Below is a small trained network, with its code and all its weights. Each question gives an input and a class and asks what happens when units are switched off, that is, made to give their printed mean instead of their output.

import numpy as np


def w(rows, s, z=0):
    codes = np.array(rows[::2]) - 128.0
    scale = np.full(codes.shape[1], s)
    scale[-1] = z or s
    return codes * scale


def norm(h):
    return h / np.sqrt((h * h).mean(-1, keepdims=True) + 1e-5)


def f(y):
    return y / 2 * (1 + np.tanh(0.7978845608 * (y + 0.044715 * y**3)))


def log_softmax(a):
    a = a - a.max(-1, keepdims=True)
    return a - np.log(np.exp(a).sum(-1, keepdims=True))


def net(x, mask):
    res = np.array(x, float).reshape(1, 2) / 4 @ E
    u = 0
    for l in range(2):
        y = f(norm(res) @ A[l][:, :-1].T + A[l][:, -1])
        res = res + np.where(mask[u : u + 5], y, B[l][:, -1]) @ B[l][:, :-1]
        u += 5
    return log_softmax(norm(res)[-1] @ U[:, :-1].T + U[:, -1])


A, B = {}, {}
E = w([
[90,114,113,183,173,88,83,230,152,108],'x0',
[160,69,3,110,92,64,128,177,150,152],'x1',
],0.005)
A[0] = w([
[156,86,60,112,131,54,104,139,187,120,179],'L0N0',
[42,187,180,153,161,174,54,165,108,93,138],'L0N1',
[129,115,43,127,210,44,63,205,166,155,27],'L0N2',
[181,124,144,84,165,108,149,52,102,225,78],'L0N3',
[99,130,2,172,155,34,84,116,148,163,253],'L0N4',
],0.0048,0.00064)
B[0] = w([
[80,90,112,164,232,182,123,171,201,117,222],'L0N0',
[84,66,81,25,159,184,109,211,67,150,220],'L0N1',
[129,187,162,253,136,31,147,78,215,98,254],'L0N2',
[255,88,46,89,45,92,156,188,76,159,185],'L0N3',
[79,62,152,143,179,159,91,63,188,253,242],'L0N4',
],0.0053,0.0052)
A[1] = w([
[98,179,177,142,143,131,102,150,76,63,66],'L1N0',
[88,69,109,37,181,208,110,146,132,164,242],'L1N1',
[187,201,129,125,4,131,182,109,74,89,127],'L1N2',
[189,123,129,158,9,132,107,130,31,99,136],'L1N3',
[137,60,96,169,147,136,104,202,116,139,247],'L1N4',
],0.0047,0.0014)
B[1] = w([
[108,81,72,60,160,128,192,140,67,87,145],'L1N0',
[85,140,120,73,88,154,162,118,90,1,254],'L1N1',
[147,157,196,167,157,29,44,172,178,212,218],'L1N2',
[105,125,180,94,182,89,81,153,147,123,192],'L1N3',
[169,178,173,128,120,140,182,39,107,166,205],'L1N4',
],0.0075,0.0042)
U = w([
[63,140,156,62,148,210,152,152,33,27,166],'0',
[164,171,91,191,89,166,106,167,75,109,10],'1',
[192,152,200,84,119,63,37,135,120,206,162],'2',
[85,106,116,248,183,100,133,89,204,171,163],'3',
[166,83,66,70,50,178,192,57,126,121,118],'4',
[176,185,85,217,91,197,92,163,54,121,6],'5',
[180,175,101,197,71,192,93,186,111,82,2],'6',
],0.012,0.0066)

Each question gives the input, the list of numbers given to net, and the class t.
The units are the neurons (one row each of A and B). Each row of codes is followed by its name. A weight is (code - 128) times the scale printed after its matrix; where a second scale follows, it is the last column's (A, B and U).
mask holds one flag per neuron, layer by layer. A switched-off neuron (its flag False) gives its mean, the last column of its row in B, instead of its output. The means were averaged over made-up inputs and are rounded, as every weight is.
A unit's drop is (log p(t) with every unit on - log p(t) with that unit switched off) / (log p(t) with every unit on - log p(t) with every unit switched off).
top k neurons: the k neurons with the biggest drops, biggest first
top k neurons in layer l: the k neurons of layer l with the biggest drops, biggest first
drop of u: that unit's drop, to one decimal
input [-2,3], class 4: top 2 neurons	L0N2, L1N2
input [-1,1], class 4: top 3 neurons	L0N2, L0N3, L0N1
input [8,-3], class 0: top neuron in layer 0	L0N1
input [-8,-8], class 2: top 3 neurons	L1N2, L0N0, L0N4
input [-2,-4], class 0: top 2 neurons in layer 0	L0N2, L0N1
input [-1,-2], class 0: top 3 neurons	L0N2, L0N1, L1N1
input [-5,3], class 2: top 2 neurons	L0N4, L0N1
input [-2,2], class 4: drop of L0N2	0.2
input [-2,-5], class 0: drop of L0N4	0.0
input [-8,4], class 2: drop of L1N2	0.1
